Below is a small trained network, with its code and all its weights. Each question gives an input and a class and asks what happens when units are switched off, that is, made to give their printed mean instead of their output.

import numpy as np


def w(rows, s, z=0):
    codes = np.array(rows[::2]) - 128.0
    scale = np.full(codes.shape[1], s)
    scale[-1] = z or s
    return codes * scale


def norm(h):
    return h / np.sqrt((h * h).mean(-1, keepdims=True) + 1e-5)


def f(y):
    return y / 2 * (1 + np.tanh(0.7978845608 * (y + 0.044715 * y**3)))


def log_softmax(a):
    a = a - a.max(-1, keepdims=True)
    return a - np.log(np.exp(a).sum(-1, keepdims=True))


def net(x, mask):
    res = np.array(x, float).reshape(1, 5) / 4 @ E
    u = 0
    for l in range(3):
        y = f(norm(res) @ A[l][:, :-1].T + A[l][:, -1])
        res = res + np.where(mask[u : u + 12], y, B[l][:, -1]) @ B[l][:, :-1]
        u += 12
    return log_softmax(norm(res)[-1] @ U[:, :-1].T + U[:, -1])


A, B = {}, {}
E = w([
[212,152,89,247],'x0',
[222,177,105,56],'x1',
[127,128,134,130],'x2',
[131,159,190,136],'x3',
[185,45,174,145],'x4',
],0.012)
A[0] = w([
[90,121,169,181,99],'0.n1',
[151,135,133,115,75],'0.n2',
[171,113,206,162,140],'0.n3',
[147,139,177,143,71],'0.n4',
[169,177,139,108,60],'0.n5',
[102,15,33,132,2],'0.n6',
[147,35,78,102,64],'0.n7',
[114,160,5,132,124],'0.n8',
[184,217,127,111,134],'0.n9',
[78,116,170,191,107],'0.n10',
[180,117,105,54,133],'0.n11',
[133,105,113,125,89],'0.n12',
],0.013,0.0094)
B[0] = w([
[141,110,55,107,166],'0.n1',
[134,101,119,129,100],'0.n2',
[95,197,151,139,194],'0.n3',
[106,144,184,104,107],'0.n4',
[134,60,66,110,124],'0.n5',
[186,193,96,63,159],'0.n6',
[93,186,191,189,156],'0.n7',
[124,189,226,156,253],'0.n8',
[108,138,65,137,226],'0.n9',
[133,107,1,120,198],'0.n10',
[91,88,45,145,220],'0.n11',
[128,119,145,133,105],'0.n12',
],0.0099,0.0044)
A[1] = w([
[181,34,202,157,110],'1.n1',
[203,41,202,152,114],'1.n2',
[146,166,104,189,238],'1.n3',
[133,140,138,112,2],'1.n4',
[86,127,136,123,21],'1.n5',
[105,144,199,74,40],'1.n6',
[183,9,123,112,169],'1.n7',
[216,134,130,72,37],'1.n8',
[58,187,165,150,103],'1.n9',
[106,107,183,38,25],'1.n10',
[57,82,146,183,141],'1.n11',
[229,161,99,60,18],'1.n12',
],0.012,0.0051)
B[1] = w([
[49,221,119,124,157],'1.n1',
[70,241,116,109,158],'1.n2',
[146,122,152,24,253],'1.n3',
[73,85,117,218,105],'1.n4',
[152,120,138,148,121],'1.n5',
[179,116,97,117,147],'1.n6',
[66,254,99,99,176],'1.n7',
[84,155,63,136,126],'1.n8',
[177,185,115,83,190],'1.n9',
[172,92,83,64,171],'1.n10',
[141,154,35,95,187],'1.n11',
[78,134,16,127,143],'1.n12',
],0.0089,0.0068)
A[2] = w([
[43,92,132,204,139],'2.n1',
[92,166,76,51,137],'2.n2',
[159,41,189,170,102],'2.n3',
[64,68,118,58,91],'2.n4',
[224,156,120,249,147],'2.n5',
[193,156,85,67,171],'2.n6',
[114,112,89,144,67],'2.n7',
[113,103,152,117,2],'2.n8',
[186,52,142,103,84],'2.n9',
[157,180,122,192,115],'2.n10',
[158,179,225,119,149],'2.n11',
[210,166,158,145,87],'2.n12',
],0.014,0.0056)
B[2] = w([
[242,214,2,108,131],'2.n1',
[161,107,189,207,248],'2.n2',
[89,224,159,85,125],'2.n3',
[233,104,166,133,175],'2.n4',
[194,58,204,17,158],'2.n5',
[46,79,122,212,215],'2.n6',
[156,134,108,158,128],'2.n7',
[125,126,135,82,119],'2.n8',
[47,233,105,207,124],'2.n9',
[196,81,202,91,150],'2.n10',
[97,98,85,227,157],'2.n11',
[50,58,145,96,146],'2.n12',
],0.0089,0.015)
U = w([
[98,92,153,167,218],'0',
[99,98,136,155,230],'1',
[136,79,170,58,121],'2',
[128,122,2,124,3],'3',
[91,225,183,128,13],'4',
],0.016,0.006)

Each question gives the input, the list of numbers given to net, and the class t.
The units are the neurons (one row each of A and B). Each row of codes is followed by its name. A weight is (code - 128) times the scale printed after its matrix; where a second scale follows, it is the last column's (A, B and U).
mask holds one flag per neuron, layer by layer. A switched-off neuron (its flag False) gives its mean, the last column of its row in B, instead of its output. The means were averaged over made-up inputs and are rounded, as every weight is.
A unit's drop is (log p(t) with every unit on - log p(t) with that unit switched off) / (log p(t) with every unit on - log p(t) with every unit switched off).
The circuit of an input: a set's keep is (log p(t) with only the set's units on - log p(t) with every unit switched off) / (log p(t) with every unit on - log p(t) with every unit switched off). Starting from the 12 units with the biggest drops (on a tie, the unit counted first), units are removed one at a time, each time the one whose removal leaves the highest keep (on an exact tie, the one counted first), for as long as the keep stays at least 0.8.
units of the circuit, in order: the units of the circuit, biggest drop first
top k neurons: the k neurons with the biggest drops, biggest first
k most important neurons of layer l: the k neurons of layer l with the biggest drops, biggest first
input [5,-3,-3,2,-4], class 2: units of the circuit, in order : 2.n5, 1.n7, 2.n10
input [-7,-6,-4,-1,0], class 2: top 4 neurons : 2.n6, 2.n4, 0.n11, 2.n11
input [-6,3,-8,7,2], class 1: units of the circuit, in order : 1.n3, 2.n6, 2.n5, 1.n6
input [4,2,4,-5,7], class 4: top neuron : 1.n2
input [3,-8,3,5,7], class 3: units of the circuit, in order : 0.n10, 2.n1
input [8,-3,-6,5,-4], class 2: 2 most important neurons of layer 2 : 2.n5, 2.n2
input [2,-2,2,1,5], class 4: units of the circuit, in order : 1.n1, 1.n2
input [-6,-7,-2,-5,7], class 3: units of the circuit, in order : 1.n3, 2.n1, 2.n6, 1.n7
input [-6,1,1,-3,7], class 4: units of the circuit, in order : 1.n7, 1.n1, 1.n2
input [-4,-7,4,-3,5], class 3: units of the circuit, in order : 2.n1, 1.n3
input [2,7,-4,-7,-7], class 0: top 2 neurons : 0.n8, 2.n6
input [3,8,6,5,8], class 3: units of the circuit, in order : 1.n12, 1.n8
input [-7,7,2,8,1], class 0: units of the circuit, in order : 2.n6, 1.n3, 2.n2, 0.n11
input [6,0,-1,6,7], class 4: top 4 neurons : 1.n2, 1.n1, 2.n6, 0.n11
input [-6,-2,-7,2,8], class 4: units of the circuit, in order : 1.n1, 1.n2, 1.n7
input [2,-2,2,-3,-8], class 4: units of the circuit, in order : 0.n8
input [1,5,0,-4,7], class 4: units of the circuit, in order : 1.n7, 1.n2
input [6,5,3,-8,-7], class 0: top 4 neurons : 0.n8, 2.n6, 1.n3, 1.n7
input [5,4,4,-4,-4], class 2: 4 most important neurons of layer 1 : 1.n7, 1.n2, 1.n1, 1.n11
input [-5,-6,1,-6,-8], class 4: 2 most important neurons of layer 1 : 1.n9, 1.n3
input [-6,5,-4,-7,-2], class 0: top 2 neurons : 1.n3, 2.n2
input [8,-1,-3,-1,-4], class 2: top 2 neurons : 2.n5, 2.n2
input [2,8,-6,-7,7], class 3: units of the circuit, in order : 1.n12
input [-2,-8,5,3,-7], class 3: 2 most important neurons of layer 2 : 2.n1, 2.n6
input [-1,2,-2,-8,-5], class 0: top 2 neurons : 2.n11, 1.n7
input [2,2,4,-7,-5], class 0: top 2 neurons : 2.n11, 1.n7
input [-5,6,6,-7,-5], class 0: 2 most important neurons of layer 1 : 1.n3, 1.n11
input [-5,1,-4,8,0], class 0: top 2 neurons : 1.n3, 2.n9
input [2,-6,7,-1,8], class 4: 2 most important neurons of layer 2 : 2.n6, 2.n11
